Below are the code and all the weights of a small trained network. Each question names an input and a target symbol and asks about switching units off, where a switched-off unit gives its printed mean instead of its output.

import numpy as np


def w(rows, s, z=0):
    codes = np.array(rows[::2]) - 128.0
    scale = np.full(codes.shape[1], s)
    scale[-1] = z or s
    return codes * scale


def norm(h):
    return h / np.sqrt((h * h).mean(-1, keepdims=True) + 1e-5)


def f(y):
    return np.maximum(y, 0)


def softmax(a):
    e = np.exp(a - a.max(-1, keepdims=True))
    return e / e.sum(-1, keepdims=True)


def log_softmax(a):
    a = a - a.max(-1, keepdims=True)
    return a - np.log(np.exp(a).sum(-1, keepdims=True))


def net(x, mask):
    ids = ['ΛΠαβγηθμξτφψ'.index(c) for c in x.split()]
    T = len(ids)
    res = E[ids] + P[:T]
    u = 0
    for l in range(3):
        r = norm(res)
        for j in range(2):
            rows = slice(2 * j, 2 * j + 2)
            q, k, v = (r @ M[l][rows].T for M in (Q, K, V))
            z = softmax(np.where(np.tri(T) > 0, q @ k.T / 2**0.5, -1e9)) @ v
            o = O[l][rows]
            res = res + np.where(mask[u + j], z, o[:, -1]) @ o[:, :-1]
        u += 2
        y = f(norm(res) @ A[l][:, :-1].T + A[l][:, -1])
        res = res + np.where(mask[u : u + 4], y, B[l][:, -1]) @ B[l][:, :-1]
        u += 4
    return log_softmax(norm(res)[-1] @ U[:, :-1].T + U[:, -1])


Q, K, V, O, A, B = {}, {}, {}, {}, {}, {}
E = w([
[154,168,196,98,54,170,188,128,59],'Λ',
[110,179,9,161,94,119,142,121,103],'Π',
[56,77,47,121,42,160,175,57,156],'α',
[65,164,141,177,61,160,173,110,126],'β',
[143,122,115,72,116,181,165,42,130],'γ',
[106,151,115,55,187,176,207,145,171],'η',
[127,108,79,83,125,71,163,144,146],'θ',
[159,32,147,82,142,65,187,102,172],'μ',
[99,97,171,214,103,95,167,226,125],'ξ',
[38,178,68,143,177,111,139,116,116],'τ',
[76,68,95,123,111,109,96,144,45],'φ',
[128,226,124,142,131,66,86,194,101],'ψ',
],0.011)
P = w([
[62,141,174,130,2,151,167,79,122],'0',
[120,132,143,93,64,115,195,92,113],'1',
[121,115,134,100,96,91,188,105,110],'2',
[137,105,104,104,131,82,181,115,111],'3',
[126,91,81,114,161,82,143,131,122],'4',
[141,84,70,106,177,94,138,131,139],'5',
[150,79,77,99,170,121,154,133,150],'6',
],0.0053)
Q[0] = w([
[194,176,191,161,163,164,3,90,187],'L0H1',
[132,31,102,17,128,142,207,185,186],'L0H1',
[62,102,185,143,99,208,71,189,146],'L0H2',
[107,116,103,48,174,116,228,70,108],'L0H2',
],0.0044)
K[0] = w([
[119,109,139,123,2,167,166,79,125],'L0H1',
[106,113,85,158,163,113,84,145,107],'L0H1',
[117,139,179,205,94,180,95,119,89],'L0H2',
[143,112,91,126,165,86,108,115,83],'L0H2',
],0.0087)
V[0] = w([
[202,177,122,100,100,82,164,140,190],'L0H1',
[121,23,123,126,123,222,224,139,106],'L0H1',
[80,110,133,124,138,174,161,151,142],'L0H2',
[72,127,155,246,135,254,105,161,68],'L0H2',
],0.0035)
O[0] = w([
[191,128,135,44,116,173,47,143,229,131],'L0H1',
[136,53,154,109,172,255,177,197,113,254],'L0H1',
[118,141,112,91,93,131,195,140,88,197],'L0H2',
[246,168,115,79,194,86,199,95,58,11],'L0H2',
],0.0052,0.0022)
A[0] = w([
[213,170,128,161,120,90,68,207,123,97],'L0N1',
[72,190,58,190,63,181,207,62,185,113],'L0N2',
[125,188,37,171,14,101,104,124,178,253],'L0N3',
[107,45,230,184,29,102,254,4,159,128],'L0N4',
],0.0031,0.00061)
B[0] = w([
[68,144,162,187,105,104,67,23,112,145],'L0N1',
[125,124,134,112,240,134,133,117,100,210],'L0N2',
[159,137,200,117,66,253,191,79,124,179],'L0N3',
[180,128,145,163,178,126,120,104,122,252],'L0N4',
],0.0059,0.0045)
Q[1] = w([
[122,69,83,88,177,193,217,125,101],'L1H1',
[73,158,116,117,145,29,9,110,88],'L1H1',
[255,229,180,143,77,164,62,121,134],'L1H2',
[95,189,107,59,111,98,82,168,90],'L1H2',
],0.0051)
K[1] = w([
[40,102,80,93,186,80,133,173,153],'L1H1',
[193,104,170,166,59,155,194,135,119],'L1H1',
[198,176,253,120,89,134,235,123,145],'L1H2',
[139,131,152,166,40,99,125,130,119],'L1H2',
],0.0063)
V[1] = w([
[95,142,46,135,98,152,84,124,106],'L1H1',
[181,116,117,185,64,140,142,2,154],'L1H1',
[160,124,88,127,13,80,109,192,72],'L1H2',
[231,134,140,90,55,94,191,150,182],'L1H2',
],0.0042)
O[1] = w([
[114,139,102,156,73,120,195,95,59,8],'L1H1',
[113,48,102,213,168,202,62,137,107,80],'L1H1',
[66,116,248,70,2,176,130,130,137,6],'L1H2',
[145,77,120,136,108,214,77,146,161,50],'L1H2',
],0.0058,0.0015)
A[1] = w([
[183,227,223,162,50,135,71,229,31,193],'L1N1',
[97,162,92,102,195,70,110,167,97,5],'L1N2',
[68,111,120,189,107,109,192,226,168,100],'L1N3',
[130,179,147,162,64,2,100,160,174,174],'L1N4',
],0.0032,0.0017)
B[1] = w([
[111,81,109,186,150,153,145,32,255,254],'L1N1',
[127,67,86,107,82,77,76,75,111,156],'L1N2',
[145,127,20,126,121,150,181,138,78,248],'L1N3',
[75,210,75,99,51,118,129,54,192,190],'L1N4',
],0.0056,0.0022)
Q[2] = w([
[173,178,151,65,119,136,31,195,116],'L2H1',
[179,133,140,173,50,111,50,134,84],'L2H1',
[119,41,100,66,164,200,110,132,124],'L2H2',
[148,168,181,109,93,123,2,154,97],'L2H2',
],0.0062)
K[2] = w([
[175,112,122,155,92,208,202,128,100],'L2H1',
[115,151,176,95,160,181,171,107,90],'L2H1',
[136,110,113,195,119,63,178,186,148],'L2H2',
[206,184,194,130,134,255,165,106,130],'L2H2',
],0.0071)
V[2] = w([
[140,114,168,201,103,25,107,167,131],'L2H1',
[3,204,126,166,145,225,152,84,196],'L2H1',
[208,92,117,43,218,74,47,19,137],'L2H2',
[177,190,113,195,178,144,139,149,190],'L2H2',
],0.0045)
O[2] = w([
[130,98,170,254,104,121,173,83,167,70],'L2H1',
[171,184,81,89,114,37,63,117,151,224],'L2H1',
[70,130,186,64,157,179,126,27,139,3],'L2H2',
[118,190,68,220,140,140,187,84,186,94],'L2H2',
],0.0068,0.0033)
A[2] = w([
[181,203,161,131,212,169,154,105,149,254],'L2N1',
[3,226,66,115,123,145,111,171,73,121],'L2N2',
[192,155,174,71,169,72,141,150,198,156],'L2N3',
[153,137,127,130,119,34,124,91,103,225],'L2N4',
],0.0046,0.0019)
B[2] = w([
[177,133,208,200,133,103,53,207,134,253],'L2N1',
[118,123,254,144,79,130,190,106,158,239],'L2N2',
[118,119,150,173,91,124,92,116,135,216],'L2N3',
[74,110,212,136,151,132,78,105,145,241],'L2N4',
],0.0063,0.0027)
U = w([
[205,133,229,146,49,222,86,172,124,7],'Λ',
[134,227,73,139,37,194,173,118,57,110],'Π',
[98,78,2,100,123,185,146,66,74,42],'α',
[163,192,198,216,195,159,86,156,40,26],'β',
[192,115,85,123,238,183,46,101,62,186],'γ',
[178,210,137,27,188,130,167,192,187,213],'η',
[84,111,41,46,41,156,62,213,183,12],'θ',
[67,10,191,137,168,222,110,129,225,210],'μ',
[180,87,84,239,93,123,182,211,189,226],'ξ',
[55,190,171,156,204,41,196,52,95,30],'τ',
[55,66,238,75,76,101,176,176,22,141],'φ',
[86,189,159,155,52,82,10,69,210,167],'ψ',
],0.0071,0.0022)

Each question gives the input, a string of symbols that net reads in full, and the target symbol t.
The units are the heads (2 rows each of Q, K, V and O) and the neurons (one row each of A and B). Each row of codes is followed by its name. A weight is (code - 128) times the scale printed after its matrix; where a second scale follows, it is the last column's (O, A, B and U).
mask holds one flag per unit, layer by layer, with each layer's heads first. A switched-off unit (its flag False) gives its mean, the last column of its rows in O or B, instead of its output. The means were averaged over made-up inputs and are rounded, as every weight is.
A unit's drop is (log p(t) with every unit on - log p(t) with that unit switched off) / (log p(t) with every unit on - log p(t) with every unit switched off).
The circuit of an input: a set's keep is (log p(t) with only the set's units on - log p(t) with every unit switched off) / (log p(t) with every unit on - log p(t) with every unit switched off). Starting from the 12 units with the biggest drops (on a tie, the unit counted first), units are removed one at a time, each time the one whose removal leaves the highest keep (on an exact tie, the one counted first), for as long as the keep stays at least 0.8.
units of the circuit, in order: the units of the circuit, biggest drop first
most important unit: the unit with the biggest drop
k most important neurons: the k neurons with the biggest drops, biggest first
which heads matter: for each layer, one digit per head in row order, 1 if its drop is at least 0.15 and else 0, layers parted by /
input η μ Λ, target μ: most important unit : L1N1
input ψ β Λ, target ψ: units of the circuit, in order : (L1N1; L2H1)
input α Π φ η, target φ: units of the circuit, in order : (L2H2; L1H2)
input ξ θ ξ φ μ φ ξ, target φ: units of the circuit, in order : (L2H2; L1H2)
input η Π Π, target η: which heads matter : 00 / 00 / 10
input Λ τ μ, target τ: which heads matter : 00 / 01 / 01
input ξ μ η η μ Π, target μ: units of the circuit, in order : (L0N3; L2H2; L0H2; L2N2)
input Π ψ γ, target ψ: which heads matter : 10 / 00 / 10
input ψ ξ γ, target γ: units of the circuit, in order : (L0N3; L2N2; L0N4)
input η Π μ η α, target μ: 3 most important neurons : (L0N3; L0N2; L1N3)
input ξ η ξ ψ μ μ, target ψ: which heads matter : 10 / 00 / 00
input η η γ, target η: which heads matter : 10 / 10 / 10
input β φ η Λ ξ Λ, target ξ: 2 most important neurons : (L1N1; L0N2)
input ψ η η μ Λ η, target μ: units of the circuit, in order : (L2H2; L0H2)
input γ Λ μ τ ξ, target τ: which heads matter : 00 / 01 / 01
input Π α μ ξ η, target ξ: units of the circuit, in order : (L2H2)
input η ψ η φ ξ, target φ: which heads matter : 00 / 00 / 01
input η τ γ, target γ: units of the circuit, in order : (L2N1; L1H2)
input ξ ξ β Π Π ψ ξ, target ψ: 2 most important neurons : (L1N4; L0N1)
input Λ β Π ξ ξ η, target ξ: most important unit : L2H2
input Π Λ ξ τ η η β, target β: which heads matter : 00 / 00 / 00
input ξ Π η μ η, target μ: units of the circuit, in order : (L0H2; L2H1)
input μ τ α α, target τ: which heads matter : 00 / 01 / 00
